Below are the code and all the weights of a small trained network. Each question names an input and a class and asks about switching units off, where a switched-off unit gives its printed mean instead of its output.

import numpy as np


def w(rows, s, z=0):
    codes = np.array(rows[::2]) - 128.0
    scale = np.full(codes.shape[1], s)
    scale[-1] = z or s
    return codes * scale


def norm(h):
    return h / np.sqrt((h * h).mean(-1, keepdims=True) + 1e-5)


def f(y):
    return np.maximum(y, 0)


def log_softmax(a):
    a = a - a.max(-1, keepdims=True)
    return a - np.log(np.exp(a).sum(-1, keepdims=True))


def net(x, mask):
    res = np.array(x, float).reshape(1, 3) / 4 @ E
    u = 0
    for l in range(3):
        y = f(norm(res) @ A[l][:, :-1].T + A[l][:, -1])
        res = res + np.where(mask[u : u + 6], y, B[l][:, -1]) @ B[l][:, :-1]
        u += 6
    return log_softmax(norm(res)[-1] @ U[:, :-1].T + U[:, -1])


A, B = {}, {}
E = w([
[154,112,76,100,93,154,99,173,31,193,19],'x0',
[185,215,2,121,232,50,68,144,182,88,115],'x1',
[12,162,95,86,212,128,165,128,130,210,151],'x2',
],0.0041)
A[0] = w([
[221,75,88,39,71,144,156,157,81,142,56,147],'L0N0',
[144,46,2,180,200,119,154,140,140,154,155,143],'L0N1',
[34,138,92,130,181,155,128,169,151,204,164,4],'L0N2',
[115,138,183,187,39,204,180,62,98,121,104,88],'L0N3',
[29,119,129,142,63,144,113,129,106,161,181,153],'L0N4',
[123,152,174,221,72,92,142,196,138,39,219,130],'L0N5',
],0.0032,0.0038)
B[0] = w([
[125,146,69,181,130,76,119,18,147,105,138,252],'L0N0',
[67,124,142,139,63,160,92,176,143,163,197,203],'L0N1',
[67,185,15,111,159,1,225,133,85,175,179,167],'L0N2',
[97,69,138,59,136,151,35,243,226,141,241,224],'L0N3',
[131,101,123,120,160,89,119,201,136,122,178,215],'L0N4',
[124,117,71,220,166,112,112,44,76,206,50,218],'L0N5',
],0.0042,0.0034)
A[1] = w([
[180,87,158,142,162,112,192,98,178,2,170,87],'L1N0',
[185,105,99,63,109,165,116,137,52,163,4,4],'L1N1',
[134,162,99,156,135,41,104,136,139,127,136,191],'L1N2',
[155,119,104,87,107,146,109,202,153,126,187,84],'L1N3',
[168,174,135,160,123,109,126,102,108,84,76,89],'L1N4',
[216,134,191,137,120,125,204,155,110,64,63,51],'L1N5',
],0.0044,0.0019)
B[1] = w([
[113,193,56,84,87,181,152,89,149,131,3,192],'L1N0',
[61,158,82,234,157,206,83,89,176,140,42,190],'L1N1',
[105,7,161,112,125,161,111,133,114,140,126,254],'L1N2',
[115,64,130,148,140,108,100,98,76,92,149,161],'L1N3',
[77,157,170,122,134,143,159,205,85,188,228,182],'L1N4',
[101,155,127,239,89,102,217,217,166,164,183,146],'L1N5',
],0.0049,0.0039)
A[2] = w([
[142,132,213,133,178,146,194,72,169,47,143,97],'L2N0',
[105,183,133,135,163,136,169,77,199,87,175,140],'L2N1',
[176,180,110,113,237,97,50,186,139,120,119,69],'L2N2',
[180,148,96,87,179,111,91,200,174,55,119,26],'L2N3',
[81,84,93,162,186,87,118,133,107,113,162,250],'L2N4',
[255,139,147,211,77,162,136,178,148,65,122,74],'L2N5',
],0.0065,0.0016)
B[2] = w([
[171,135,66,193,70,128,42,170,102,129,61,162],'L2N0',
[112,126,38,156,123,168,88,180,16,179,43,191],'L2N1',
[66,74,248,175,47,183,175,184,115,116,208,206],'L2N2',
[124,3,212,71,58,184,90,153,132,232,130,173],'L2N3',
[240,165,163,91,89,91,157,62,167,46,80,253],'L2N4',
[58,225,99,7,245,52,239,145,118,149,162,211],'L2N5',
],0.0053,0.0063)
U = w([
[102,1,209,100,55,190,105,204,144,148,176,206],'0',
[72,210,78,55,163,57,243,155,105,156,123,195],'1',
[111,146,11,250,99,174,55,108,106,137,25,194],'2',
[246,116,138,100,109,62,115,25,182,48,127,140],'3',
[161,165,154,187,210,173,102,116,142,97,163,8],'4',
[167,170,153,185,205,166,93,114,159,104,159,5],'5',
[181,185,156,171,176,181,111,123,129,99,166,3],'6',
[169,152,149,175,190,147,97,119,141,109,149,12],'7',
],0.0092,0.0034)

Each question gives the input, the list of numbers given to net, and the class t.
The units are the neurons (one row each of A and B). Each row of codes is followed by its name. A weight is (code - 128) times the scale printed after its matrix; where a second scale follows, it is the last column's (A, B and U).
mask holds one flag per neuron, layer by layer. A switched-off neuron (its flag False) gives its mean, the last column of its row in B, instead of its output. The means were averaged over made-up inputs and are rounded, as every weight is.
A unit's drop is (log p(t) with every unit on - log p(t) with that unit switched off) / (log p(t) with every unit on - log p(t) with every unit switched off).
The circuit of an input: a set's keep is (log p(t) with only the set's units on - log p(t) with every unit switched off) / (log p(t) with every unit on - log p(t) with every unit switched off). Starting from the 12 units with the biggest drops (on a tie, the unit counted first), units are removed one at a time, each time the one whose removal leaves the highest keep (on an exact tie, the one counted first), for as long as the keep stays at least 0.8.
circuit, biggest first: the units of the circuit, biggest drop first
unit that matters most: the unit with the biggest drop
k most important neurons: the k neurons with the biggest drops, biggest first
k most important neurons of layer l: the k neurons of layer l with the biggest drops, biggest first
drop of u: that unit's drop, to one decimal
input [5,-3,-5], class 1: circuit, biggest first => [L2N5, L1N2]
input [5,-3,-4], class 2: unit that matters most => L1N1
input [-8,3,6], class 2: circuit, biggest first => [L2N1, L2N5]
input [2,0,-3], class 3: 4 most important neurons => [L0N0, L1N2, L2N1, L2N2]
input [-3,2,1], class 3: 2 most important neurons => [L2N4, L1N2]
input [4,2,-4], class 1: 2 most important neurons => [L0N5, L2N5]
input [5,4,4], class 2: 2 most important neurons => [L0N3, L2N5]
input [3,4,4], class 0: 2 most important neurons of layer 2 => [L2N2, L2N5]
input [-7,7,-7], class 0: 3 most important neurons => [L2N3, L2N2, L0N0]
input [-7,-2,-7], class 1: 3 most important neurons => [L2N5, L0N0, L1N1]
input [-2,-3,0], class 3: 3 most important neurons of layer 2 => [L2N4, L2N2, L2N3]
input [1,-3,0], class 3: 2 most important neurons of layer 2 => [L2N4, L2N2]
input [7,8,-2], class 0: 2 most important neurons of layer 2 => [L2N2, L2N3]
input [-3,-1,-2], class 3: unit that matters most => L0N5
input [6,1,4], class 2: 2 most important neurons => [L2N5, L1N1]
input [-4,3,1], class 2: 2 most important neurons => [L2N1, L0N3]
input [-2,1,2], class 3: 2 most important neurons => [L2N4, L2N5]
input [2,-3,1], class 3: 2 most important neurons of layer 1 => [L1N3, L1N2]
input [4,5,-6], class 1: 2 most important neurons => [L2N5, L0N3]
input [6,-3,-5], class 2: circuit, biggest first => [L1N1]
input [6,2,-8], class 1: drop of L2N5 => 1.3
input [5,1,-7], class 1: drop of L2N5 => 1.3
input [3,1,-6], class 1: drop of L2N5 => 1.0
